Below are the code and all the weights of a small trained network. Each question names an input and a class and asks about switching units off, where a switched-off unit gives its printed mean instead of its output.

import numpy as np


def w(rows, s, z=0):
    codes = np.array(rows[::2]) - 128.0
    scale = np.full(codes.shape[1], s)
    scale[-1] = z or s
    return codes * scale


def norm(h):
    return h / np.sqrt((h * h).mean(-1, keepdims=True) + 1e-5)


def f(y):
    return y / 2 * (1 + np.tanh(0.7978845608 * (y + 0.044715 * y**3)))


def log_softmax(a):
    a = a - a.max(-1, keepdims=True)
    return a - np.log(np.exp(a).sum(-1, keepdims=True))


def net(x, mask):
    res = np.array(x, float).reshape(1, 4) / 4 @ E
    u = 0
    for l in range(2):
        y = f(norm(res) @ A[l][:, :-1].T + A[l][:, -1])
        res = res + np.where(mask[u : u + 7], y, B[l][:, -1]) @ B[l][:, :-1]
        u += 7
    return log_softmax(norm(res)[-1] @ U[:, :-1].T + U[:, -1])


A, B = {}, {}
E = w([
[67,57,58,196],'x0',
[58,7,212,101],'x1',
[157,68,12,73],'x2',
[26,254,45,76],'x3',
],0.0037)
A[0] = w([
[140,136,114,54,43],'0.n1',
[118,139,196,118,119],'0.n2',
[161,131,163,97,146],'0.n3',
[174,128,123,82,99],'0.n4',
[246,150,141,160,253],'0.n5',
[133,178,116,116,149],'0.n6',
[113,188,132,129,136],'0.n7',
],0.013,0.0023)
B[0] = w([
[194,53,131,82,140],'0.n1',
[227,103,141,75,185],'0.n2',
[151,123,70,39,162],'0.n3',
[126,126,113,112,146],'0.n4',
[72,93,64,75,253],'0.n5',
[61,225,130,163,175],'0.n6',
[3,166,158,203,187],'0.n7',
],0.0068,0.0053)
A[1] = w([
[111,144,39,114,224],'1.n1',
[175,196,91,44,51],'1.n2',
[93,115,106,68,220],'1.n3',
[206,189,110,47,128],'1.n4',
[127,57,182,254,248],'1.n5',
[124,140,82,101,228],'1.n6',
[72,190,133,157,208],'1.n7',
],0.009,0.0018)
B[1] = w([
[189,90,228,49,252],'1.n1',
[104,44,80,203,177],'1.n2',
[218,190,245,170,228],'1.n3',
[92,70,69,121,181],'1.n4',
[70,97,3,134,219],'1.n5',
[215,142,231,63,200],'1.n6',
[14,177,146,133,247],'1.n7',
],0.0058,0.0038)
U = w([
[218,130,171,218,50],'0',
[207,171,156,206,2],'1',
[246,58,170,18,161],'2',
[53,246,189,116,192],'3',
[64,70,68,174,127],'4',
],0.014,0.0081)

Each question gives the input, the list of numbers given to net, and the class t.
The units are the neurons (one row each of A and B). Each row of codes is followed by its name. A weight is (code - 128) times the scale printed after its matrix; where a second scale follows, it is the last column's (A, B and U).
mask holds one flag per neuron, layer by layer. A switched-off neuron (its flag False) gives its mean, the last column of its row in B, instead of its output. The means were averaged over made-up inputs and are rounded, as every weight is.
A unit's drop is (log p(t) with every unit on - log p(t) with that unit switched off) / (log p(t) with every unit on - log p(t) with every unit switched off).
The circuit of an input: a set's keep is (log p(t) with only the set's units on - log p(t) with every unit switched off) / (log p(t) with every unit on - log p(t) with every unit switched off). Starting from the 12 units with the biggest drops (on a tie, the unit counted first), units are removed one at a time, each time the one whose removal leaves the highest keep (on an exact tie, the one counted first), for as long as the keep stays at least 0.8.
circuit, biggest first: the units of the circuit, biggest drop first
unit that matters most: the unit with the biggest drop
top k neurons: the k neurons with the biggest drops, biggest first
top k neurons in layer l: the k neurons of layer l with the biggest drops, biggest first
drop when u is switched off: that unit's drop, to one decimal
input [7,-2,3,3], class 3: top 2 neurons in layer 0 : (0.n2 0.n3)
input [5,0,3,3], class 2: top 3 neurons : (0.n7 1.n1 0.n6)
input [2,-8,-6,-7], class 2: unit that matters most : 0.n5
input [3,6,1,-8], class 4: top 2 neurons : (1.n5 1.n1)
input [7,6,7,2], class 2: circuit, biggest first : (0.n7 1.n1)
input [-6,6,-8,2], class 2: top 4 neurons : (0.n2 1.n7 0.n3 0.n6)
input [3,-1,-5,-3], class 4: top 3 neurons : (1.n5 0.n3 1.n1)
input [-8,-2,-6,-2], class 2: top 2 neurons in layer 0 : (0.n2 0.n3)
input [4,4,-6,-8], class 4: top 4 neurons in layer 1 : (1.n5 1.n1 1.n6 1.n3)
input [5,5,-5,2], class 4: top 2 neurons : (1.n5 0.n6)
input [3,-3,4,3], class 3: top 4 neurons in layer 0 : (0.n2 0.n3 0.n6 0.n5)
input [-6,3,-2,3], class 2: top 2 neurons in layer 1 : (1.n7 1.n4)
input [1,-7,-3,-5], class 2: drop when 0.n5 is switched off : 2.3
input [3,0,-5,-1], class 4: circuit, biggest first : (1.n5)
input [7,-1,4,6], class 3: drop when 1.n7 is switched off : 0.0
input [-8,4,8,8], class 2: drop when 0.n1 is switched off : 2.5
input [-8,2,-1,3], class 2: drop when 1.n2 is switched off : 0.2
